Below is a small trained network, with its code and all its weights. Each question gives an input and a target symbol and asks what happens when units are switched off, that is, made to give their printed mean instead of their output.

import numpy as np


def w(rows, s, z=0):
    codes = np.array(rows[::2]) - 128.0
    scale = np.full(codes.shape[1], s)
    scale[-1] = z or s
    return codes * scale


def norm(h):
    return h / np.sqrt((h * h).mean(-1, keepdims=True) + 1e-5)


def f(y):
    return y / 2 * (1 + np.tanh(0.7978845608 * (y + 0.044715 * y**3)))


def softmax(a):
    e = np.exp(a - a.max(-1, keepdims=True))
    return e / e.sum(-1, keepdims=True)


def log_softmax(a):
    a = a - a.max(-1, keepdims=True)
    return a - np.log(np.exp(a).sum(-1, keepdims=True))


def net(x, mask):
    ids = ['ΛΠΦΩγεθσ'.index(c) for c in x.split()]
    T = len(ids)
    res = E[ids] + P[:T]
    u = 0
    for l in range(2):
        r = norm(res)
        for j in range(2):
            rows = slice(4 * j, 4 * j + 4)
            q, k, v = (r @ M[l][rows].T for M in (Q, K, V))
            z = softmax(np.where(np.tri(T) > 0, q @ k.T / 4**0.5, -1e9)) @ v
            o = O[l][rows]
            res = res + np.where(mask[u + j], z, o[:, -1]) @ o[:, :-1]
        u += 2
        y = f(norm(res) @ A[l][:, :-1].T + A[l][:, -1])
        res = res + np.where(mask[u : u + 4], y, B[l][:, -1]) @ B[l][:, :-1]
        u += 4
    return log_softmax(norm(res)[-1] @ U[:, :-1].T + U[:, -1])


Q, K, V, O, A, B = {}, {}, {}, {}, {}, {}
E = w([
[111,122,144,121,61,122,125],'Λ',
[142,146,128,73,157,127,170],'Π',
[147,96,183,119,119,134,101],'Φ',
[91,221,95,142,215,193,132],'Ω',
[122,94,95,204,116,147,28],'γ',
[117,111,71,114,174,192,126],'ε',
[231,117,86,10,195,128,94],'θ',
[178,169,134,133,88,77,76],'σ',
],0.013)
P = w([
[79,118,156,173,161,71,145],'0',
[5,123,96,83,187,73,60],'1',
[116,151,150,163,115,175,117],'2',
[93,135,70,79,102,129,83],'3',
[158,148,130,137,80,197,134],'4',
[128,145,60,63,83,121,105],'5',
],0.011)
Q[0] = w([
[77,97,128,81,64,150,170],'L0H0',
[76,86,117,188,214,30,158],'L0H0',
[136,74,218,172,88,128,212],'L0H0',
[179,126,12,119,81,108,121],'L0H0',
[83,108,147,180,128,106,195],'L0H1',
[160,218,94,18,84,169,87],'L0H1',
[156,106,117,205,94,255,58],'L0H1',
[59,149,131,83,49,202,181],'L0H1',
],0.007)
K[0] = w([
[186,66,202,159,110,152,47],'L0H0',
[2,143,205,153,190,49,156],'L0H0',
[200,158,45,217,157,3,71],'L0H0',
[130,109,163,40,13,108,198],'L0H0',
[96,108,74,139,208,101,186],'L0H1',
[148,187,110,42,90,172,117],'L0H1',
[239,108,143,170,126,254,146],'L0H1',
[101,152,116,42,101,220,228],'L0H1',
],0.0055)
V[0] = w([
[114,135,185,119,169,135,178],'L0H0',
[187,94,168,159,113,124,141],'L0H0',
[126,37,253,127,139,149,151],'L0H0',
[197,168,202,116,143,173,66],'L0H0',
[211,210,138,178,112,61,124],'L0H1',
[161,159,129,128,110,98,190],'L0H1',
[132,154,100,203,135,178,132],'L0H1',
[36,202,128,83,75,144,140],'L0H1',
],0.0058)
O[0] = w([
[149,83,155,123,104,120,131,109],'L0H0',
[148,134,179,160,83,165,55,43],'L0H0',
[98,151,191,84,126,220,124,97],'L0H0',
[70,254,98,138,80,158,153,118],'L0H0',
[210,90,201,70,154,79,54,24],'L0H1',
[150,146,203,68,152,145,126,60],'L0H1',
[156,92,163,107,56,138,168,124],'L0H1',
[78,198,88,183,133,71,114,253],'L0H1',
],0.0052,0.003)
A[0] = w([
[121,95,134,196,125,169,240,5],'L0N0',
[87,215,181,105,150,197,129,189],'L0N1',
[135,129,1,130,122,6,133,202],'L0N2',
[84,136,160,94,96,89,80,158],'L0N3',
],0.0074,0.0027)
B[0] = w([
[53,123,180,190,1,217,137,136],'L0N0',
[147,54,203,105,76,111,120,174],'L0N1',
[111,88,228,120,141,255,69,255],'L0N2',
[102,109,61,118,234,123,182,170],'L0N3',
],0.0065,0.007)
Q[1] = w([
[78,66,138,98,141,54,115],'L1H0',
[122,94,135,225,175,91,193],'L1H0',
[84,148,108,83,152,174,80],'L1H0',
[115,111,75,146,230,56,168],'L1H0',
[174,139,124,210,103,60,255],'L1H1',
[149,138,71,157,103,180,92],'L1H1',
[112,122,93,162,130,48,126],'L1H1',
[138,161,95,189,159,42,144],'L1H1',
],0.011)
K[1] = w([
[119,117,165,185,173,91,244],'L1H0',
[35,60,130,79,197,7,94],'L1H0',
[217,97,120,123,34,101,196],'L1H0',
[66,57,178,130,134,73,175],'L1H0',
[1,112,196,104,185,188,39],'L1H1',
[117,106,78,210,135,239,100],'L1H1',
[74,73,121,140,179,27,106],'L1H1',
[70,105,115,110,192,66,121],'L1H1',
],0.0097)
V[1] = w([
[174,2,89,19,110,118,174],'L1H0',
[119,140,227,101,74,15,93],'L1H0',
[39,169,68,104,68,115,247],'L1H0',
[64,218,194,90,166,116,173],'L1H0',
[109,55,124,140,199,205,171],'L1H1',
[15,161,108,204,62,75,131],'L1H1',
[131,128,53,146,71,23,82],'L1H1',
[61,205,113,129,160,154,73],'L1H1',
],0.0085)
O[1] = w([
[52,115,158,1,74,140,152,81],'L1H0',
[154,116,56,129,61,149,55,74],'L1H0',
[59,128,174,166,145,95,15,124],'L1H0',
[196,171,143,163,106,193,76,139],'L1H0',
[133,175,173,133,69,100,151,227],'L1H1',
[124,154,116,17,158,99,149,205],'L1H1',
[71,125,86,84,180,188,134,1],'L1H1',
[144,145,170,95,184,125,143,153],'L1H1',
],0.009,0.0046)
A[1] = w([
[191,130,219,164,41,40,209,137],'L1N0',
[95,220,190,71,187,2,120,2],'L1N1',
[243,216,23,132,50,103,190,137],'L1N2',
[114,151,176,199,152,18,226,93],'L1N3',
],0.0081,0.0089)
B[1] = w([
[99,115,108,97,187,174,116,254],'L1N0',
[154,40,133,137,116,87,119,165],'L1N1',
[130,185,112,145,108,2,108,193],'L1N2',
[163,88,108,172,80,179,140,195],'L1N3',
],0.017,0.0072)
U = w([
[110,51,175,127,139,61,104,98],'Λ',
[65,177,122,87,204,141,44,40],'Π',
[157,161,164,118,8,180,58,141],'Φ',
[185,180,184,193,184,150,98,105],'Ω',
[167,73,5,178,167,140,131,43],'γ',
[137,109,156,144,99,231,170,222],'ε',
[98,155,115,42,171,121,207,113],'θ',
[132,195,94,158,83,61,130,253],'σ',
],0.012,0.0035)

Each question gives the input, a string of symbols that net reads in full, and the target symbol t.
The units are the heads (4 rows each of Q, K, V and O) and the neurons (one row each of A and B). Each row of codes is followed by its name. A weight is (code - 128) times the scale printed after its matrix; where a second scale follows, it is the last column's (O, A, B and U).
mask holds one flag per unit, layer by layer, with each layer's heads first. A switched-off unit (its flag False) gives its mean, the last column of its rows in O or B, instead of its output. The means were averaged over made-up inputs and are rounded, as every weight is.
A unit's drop is (log p(t) with every unit on - log p(t) with that unit switched off) / (log p(t) with every unit on - log p(t) with every unit switched off).
The circuit of an input: a set's keep is (log p(t) with only the set's units on - log p(t) with every unit switched off) / (log p(t) with every unit on - log p(t) with every unit switched off). Starting from all 12 units, units are removed one at a time, each time the one whose removal leaves the highest keep (on an exact tie, the one counted first), for as long as the keep stays at least 0.8.
units of the circuit, in order: the units of the circuit, biggest drop first
k most important neurons: the k neurons with the biggest drops, biggest first
top k neurons in layer l: the k neurons of layer l with the biggest drops, biggest first
heads that matter: for each layer, one digit per head in row order, 1 if its drop is at least 0.15 and else 0, layers parted by /
input ε ε γ, target ε: most important neuron	[L1N3]
input Φ σ Λ Λ ε ε, target Λ: units of the circuit, in order	[L1H0; L0N2; L1N1; L1H1]
input Π Π θ θ, target ε: units of the circuit, in order	[L1H1; L1H0]
input Λ ε Φ Π Π, target Φ: top 2 neurons in layer 0	[L0N1; L0N3]
input Ω σ Λ, target σ: heads that matter	00 / 10
input ε Λ Ω, target ε: heads that matter	10 / 10
input Λ ε γ, target ε: heads that matter	11 / 11
input Π Φ γ γ, target θ: heads that matter	00 / 11
input ε Φ Λ Λ Λ γ, target Π: 2 most important neurons	[L0N2; L1N3]
input σ Ω Π ε Λ θ, target Π: units of the circuit, in order	[L0N2; L1H0]
input Λ Λ Φ Π, target σ: units of the circuit, in order	[L1H0; L1N2]
input σ Π Λ Φ, target Π: units of the circuit, in order	[L1H1; L0N2; L1H0]
input Λ ε Φ, target ε: heads that matter	00 / 10
input Λ σ γ σ, target θ: units of the circuit, in order	[L1H1; L1H0; L0N2]
input Λ Π ε Λ, target Λ: heads that matter	01 / 11
input Λ Λ Π γ, target Φ: units of the circuit, in order	[L0N1; L1H0; L1N0]
input Π Φ γ Φ Π, target γ: heads that matter	00 / 11
input Λ σ Ω θ Ω σ, target Ω: units of the circuit, in order	[L1H0]
input θ Λ γ Π Φ Π, target σ: heads that matter	10 / 00
input Π Λ Ω Λ ε Λ, target Λ: heads that matter	01 / 10
input Π Π Λ, target Π: 2 most important neurons	[L0N1; L1N0]
input σ γ Λ γ, target Π: heads that matter	00 / 01
input ε Ω σ Π, target γ: units of the circuit, in order	[L1H0]
